Below are the code and all the weights of a small trained network. Each question names an input and a target symbol and asks about switching units off, where a switched-off unit gives its printed mean instead of its output.

import numpy as np


def w(rows, s, z=0):
    codes = np.array(rows[::2]) - 128.0
    scale = np.full(codes.shape[1], s)
    scale[-1] = z or s
    return codes * scale


def norm(h):
    return h / np.sqrt((h * h).mean(-1, keepdims=True) + 1e-5)


def f(y):
    return np.maximum(y, 0)


def softmax(a):
    e = np.exp(a - a.max(-1, keepdims=True))
    return e / e.sum(-1, keepdims=True)


def log_softmax(a):
    a = a - a.max(-1, keepdims=True)
    return a - np.log(np.exp(a).sum(-1, keepdims=True))


def net(x, mask):
    ids = ['βγδελμσφψ'.index(c) for c in x.split()]
    T = len(ids)
    res = E[ids] + P[:T]
    u = 0
    for l in range(3):
        r = norm(res)
        for j in range(3):
            rows = slice(3 * j, 3 * j + 3)
            q, k, v = (r @ M[l][rows].T for M in (Q, K, V))
            z = softmax(np.where(np.tri(T) > 0, q @ k.T / 3**0.5, -1e9)) @ v
            o = O[l][rows]
            res = res + np.where(mask[u + j], z, o[:, -1]) @ o[:, :-1]
        u += 3
        y = f(norm(res) @ A[l][:, :-1].T + A[l][:, -1])
        res = res + np.where(mask[u : u + 4], y, B[l][:, -1]) @ B[l][:, :-1]
        u += 4
    return log_softmax(norm(res)[-1] @ U[:, :-1].T + U[:, -1])


Q, K, V, O, A, B = {}, {}, {}, {}, {}, {}
E = w([
[151,107,118,154],'β',
[131,116,128,133],'γ',
[118,108,124,142],'δ',
[147,93,130,156],'ε',
[140,142,143,124],'λ',
[116,157,163,171],'μ',
[32,254,73,126],'σ',
[112,158,132,109],'φ',
[152,101,129,146],'ψ',
],0.00095)
P = w([
[119,125,130,112],'0',
[254,165,112,158],'1',
[111,118,108,138],'2',
[139,220,199,88],'3',
[242,124,94,160],'4',
[91,116,160,150],'5',
[171,203,178,115],'6',
[237,89,76,153],'7',
[117,28,112,173],'8',
],0.0025)
Q[0] = w([
[239,127,30,75],'L0H0',
[238,201,35,44],'L0H0',
[145,25,105,197],'L0H0',
[230,90,3,72],'L0H1',
[17,183,253,96],'L0H1',
[230,142,178,56],'L0H1',
[110,163,249,85],'L0H2',
[67,129,178,214],'L0H2',
[71,44,21,247],'L0H2',
],0.0056)
K[0] = w([
[219,125,212,34],'L0H0',
[252,146,166,44],'L0H0',
[60,67,197,138],'L0H0',
[165,63,9,33],'L0H1',
[106,218,254,181],'L0H1',
[190,209,69,103],'L0H1',
[158,159,84,249],'L0H2',
[155,34,64,197],'L0H2',
[152,45,124,8],'L0H2',
],0.0062)
V[0] = w([
[62,156,127,140],'L0H0',
[170,126,201,253],'L0H0',
[106,178,13,156],'L0H0',
[166,140,103,171],'L0H1',
[40,135,153,110],'L0H1',
[123,172,176,197],'L0H1',
[101,128,14,104],'L0H2',
[137,144,124,109],'L0H2',
[95,129,172,159],'L0H2',
],0.0029)
O[0] = w([
[164,229,140,165,129],'L0H0',
[66,197,7,139,254],'L0H0',
[175,138,83,232,138],'L0H0',
[108,188,167,94,150],'L0H1',
[125,30,81,142,101],'L0H1',
[126,121,127,38,186],'L0H1',
[105,86,21,27,75],'L0H2',
[138,89,128,116,132],'L0H2',
[108,180,184,182,140],'L0H2',
],0.0021,0.00081)
A[0] = w([
[140,137,157,234,11],'L0N0',
[244,176,201,140,25],'L0N1',
[147,220,154,122,105],'L0N2',
[254,74,189,60,99],'L0N3',
],0.0022,0.0012)
B[0] = w([
[178,116,84,129,166],'L0N0',
[3,137,114,106,247],'L0N1',
[195,106,133,115,226],'L0N2',
[122,217,67,121,214],'L0N3',
],0.0035,0.0013)
Q[1] = w([
[14,168,245,103],'L1H0',
[105,57,143,143],'L1H0',
[18,183,253,102],'L1H0',
[236,178,175,157],'L1H1',
[23,63,111,150],'L1H1',
[165,35,182,136],'L1H1',
[218,153,36,111],'L1H2',
[176,124,13,179],'L1H2',
[226,206,233,16],'L1H2',
],0.0055)
K[1] = w([
[17,195,118,187],'L1H0',
[160,86,79,187],'L1H0',
[21,201,123,182],'L1H0',
[157,86,191,194],'L1H1',
[110,148,53,95],'L1H1',
[87,59,77,88],'L1H1',
[185,46,90,109],'L1H2',
[176,65,144,55],'L1H2',
[160,126,25,255],'L1H2',
],0.0061)
V[1] = w([
[105,144,79,156],'L1H0',
[86,123,151,190],'L1H0',
[150,110,93,146],'L1H0',
[119,126,111,195],'L1H1',
[44,116,117,144],'L1H1',
[252,180,144,111],'L1H1',
[76,145,161,142],'L1H2',
[140,169,163,142],'L1H2',
[185,168,152,158],'L1H2',
],0.0034)
O[1] = w([
[100,128,92,194,142],'L1H0',
[34,71,138,152,90],'L1H0',
[122,171,149,202,144],'L1H0',
[126,114,202,113,150],'L1H1',
[173,187,161,119,66],'L1H1',
[77,4,60,181,254],'L1H1',
[101,61,99,89,93],'L1H2',
[64,97,124,131,144],'L1H2',
[60,122,149,156,174],'L1H2',
],0.0025,0.0017)
A[1] = w([
[223,173,79,116,95],'L1N0',
[97,151,255,149,5],'L1N1',
[170,215,147,74,158],'L1N2',
[76,119,250,121,26],'L1N3',
],0.0033,0.0018)
B[1] = w([
[61,103,128,75,254],'L1N0',
[86,140,255,205,152],'L1N1',
[145,96,141,191,246],'L1N2',
[115,97,242,237,153],'L1N3',
],0.0044,0.0017)
Q[2] = w([
[81,218,54,16],'L2H0',
[132,204,180,214],'L2H0',
[133,35,234,239],'L2H0',
[147,78,1,55],'L2H1',
[137,188,252,170],'L2H1',
[72,102,233,105],'L2H1',
[143,63,92,53],'L2H2',
[100,169,157,224],'L2H2',
[99,79,77,175],'L2H2',
],0.007)
K[2] = w([
[246,149,172,54],'L2H0',
[76,244,143,193],'L2H0',
[2,113,118,208],'L2H0',
[225,54,127,21],'L2H1',
[39,218,147,223],'L2H1',
[65,243,84,161],'L2H1',
[61,165,36,98],'L2H2',
[152,101,228,150],'L2H2',
[81,83,140,81],'L2H2',
],0.007)
V[2] = w([
[251,13,130,48],'L2H0',
[19,69,126,104],'L2H0',
[192,70,95,182],'L2H0',
[134,200,125,123],'L2H1',
[111,164,15,96],'L2H1',
[103,91,100,151],'L2H1',
[139,78,165,78],'L2H2',
[100,147,136,91],'L2H2',
[149,96,168,114],'L2H2',
],0.0034)
O[2] = w([
[60,86,229,165,32],'L2H0',
[140,254,132,127,222],'L2H0',
[75,101,187,47,248],'L2H0',
[86,177,91,111,55],'L2H1',
[80,166,79,209,132],'L2H1',
[156,132,151,171,203],'L2H1',
[150,135,37,112,81],'L2H2',
[107,94,113,92,71],'L2H2',
[161,125,72,126,111],'L2H2',
],0.0034,0.0012)
A[2] = w([
[134,161,217,211,84],'L2N0',
[34,205,151,231,5],'L2N1',
[3,131,23,132,26],'L2N2',
[46,112,203,40,232],'L2N3',
],0.003,0.0023)
B[2] = w([
[172,154,224,175,204],'L2N0',
[223,84,107,2,193],'L2N1',
[54,102,213,168,184],'L2N2',
[146,185,44,106,254],'L2N3',
],0.0042,0.002)
U = w([
[7,156,213,128,92],'β',
[41,215,197,29,133],'γ',
[192,29,207,56,135],'δ',
[224,27,82,13,156],'ε',
[16,216,33,240,87],'λ',
[254,233,244,221,174],'μ',
[229,243,7,179,222],'σ',
[192,18,209,197,2],'φ',
[17,20,24,17,81],'ψ',
],0.0079,0.0029)

Each question gives the input, a string of symbols that net reads in full, and the target symbol t.
The units are the heads (3 rows each of Q, K, V and O) and the neurons (one row each of A and B). Each row of codes is followed by its name. A weight is (code - 128) times the scale printed after its matrix; where a second scale follows, it is the last column's (O, A, B and U).
mask holds one flag per unit, layer by layer, with each layer's heads first. A switched-off unit (its flag False) gives its mean, the last column of its rows in O or B, instead of its output. The means were averaged over made-up inputs and are rounded, as every weight is.
A unit's drop is (log p(t) with every unit on - log p(t) with that unit switched off) / (log p(t) with every unit on - log p(t) with every unit switched off).
The circuit of an input: a set's keep is (log p(t) with only the set's units on - log p(t) with every unit switched off) / (log p(t) with every unit on - log p(t) with every unit switched off). Starting from the 12 units with the biggest drops (on a tie, the unit counted first), units are removed one at a time, each time the one whose removal leaves the highest keep (on an exact tie, the one counted first), for as long as the keep stays at least 0.8.
units of the circuit, in order: the units of the circuit, biggest drop first
unit that matters most: the unit with the biggest drop
top k neurons: the k neurons with the biggest drops, biggest first
k most important neurons of layer l: the k neurons of layer l with the biggest drops, biggest first
which heads matter: for each layer, one digit per head in row order, 1 if its drop is at least 0.15 and else 0, layers parted by /
input φ ε μ, target μ: which heads matter	111 / 011 / 011
input μ ε β μ λ σ β, target σ: unit that matters most	L0H0
input φ φ γ σ γ, target δ: units of the circuit, in order	[L2H0 L0H0 L1N0 L0H2]
input φ μ ε σ β ε γ ε, target δ: top 4 neurons	[L1N0 L0N1 L2N1 L0N2]
input ψ μ λ γ μ β, target φ: top 2 neurons	[L1N0 L0N1]
input γ δ μ μ σ ε, target λ: which heads matter	100 / 000 / 100
input γ φ ε μ σ β β σ, target μ: which heads matter	111 / 111 / 110
input β σ φ, target β: top 4 neurons	[L1N0 L0N2 L0N1 L1N2]
input λ μ φ μ γ, target γ: 2 most important neurons of layer 0	[L0N3 L0N1]
input β ε ψ, target β: which heads matter	111 / 111 / 000
input φ μ λ, target μ: top 2 neurons	[L0N3 L0N1]
input β ε ε λ λ ε, target ψ: which heads matter	111 / 101 / 000
input δ φ μ, target ε: 2 most important neurons of layer 0	[L0N1 L0N2]
input β ε μ μ μ, target φ: most important neuron of layer 2	[L2N3]
input β μ σ, target β: which heads matter	101 / 111 / 110
input λ ψ ε, target φ: which heads matter	110 / 110 / 110
input β σ β σ, target σ: which heads matter	001 / 000 / 100
input ε φ μ ε ε μ β ε γ, target λ: units of the circuit, in order	[L2N1 L2H0]
input μ σ ε ε μ μ, target ψ: units of the circuit, in order	[L2N1 L0H1]
input σ μ β, target σ: units of the circuit, in order	[L2H0]
input ε ε γ ε μ β, target δ: 3 most important neurons of layer 1	[L1N0 L1N2 L1N3]
input φ ε φ λ λ μ, target μ: 2 most important neurons of layer 1	[L1N2 L1N0]
input ψ β μ σ μ σ γ, target σ: which heads matter	100 / 000 / 100
input μ σ μ σ φ μ, target λ: top 2 neurons	[L2N2 L2N3]
input ε δ μ ε ε μ ψ ε ε, target λ: which heads matter	100 / 100 / 110
input μ γ λ μ λ σ δ, target σ: which heads matter	110 / 000 / 100
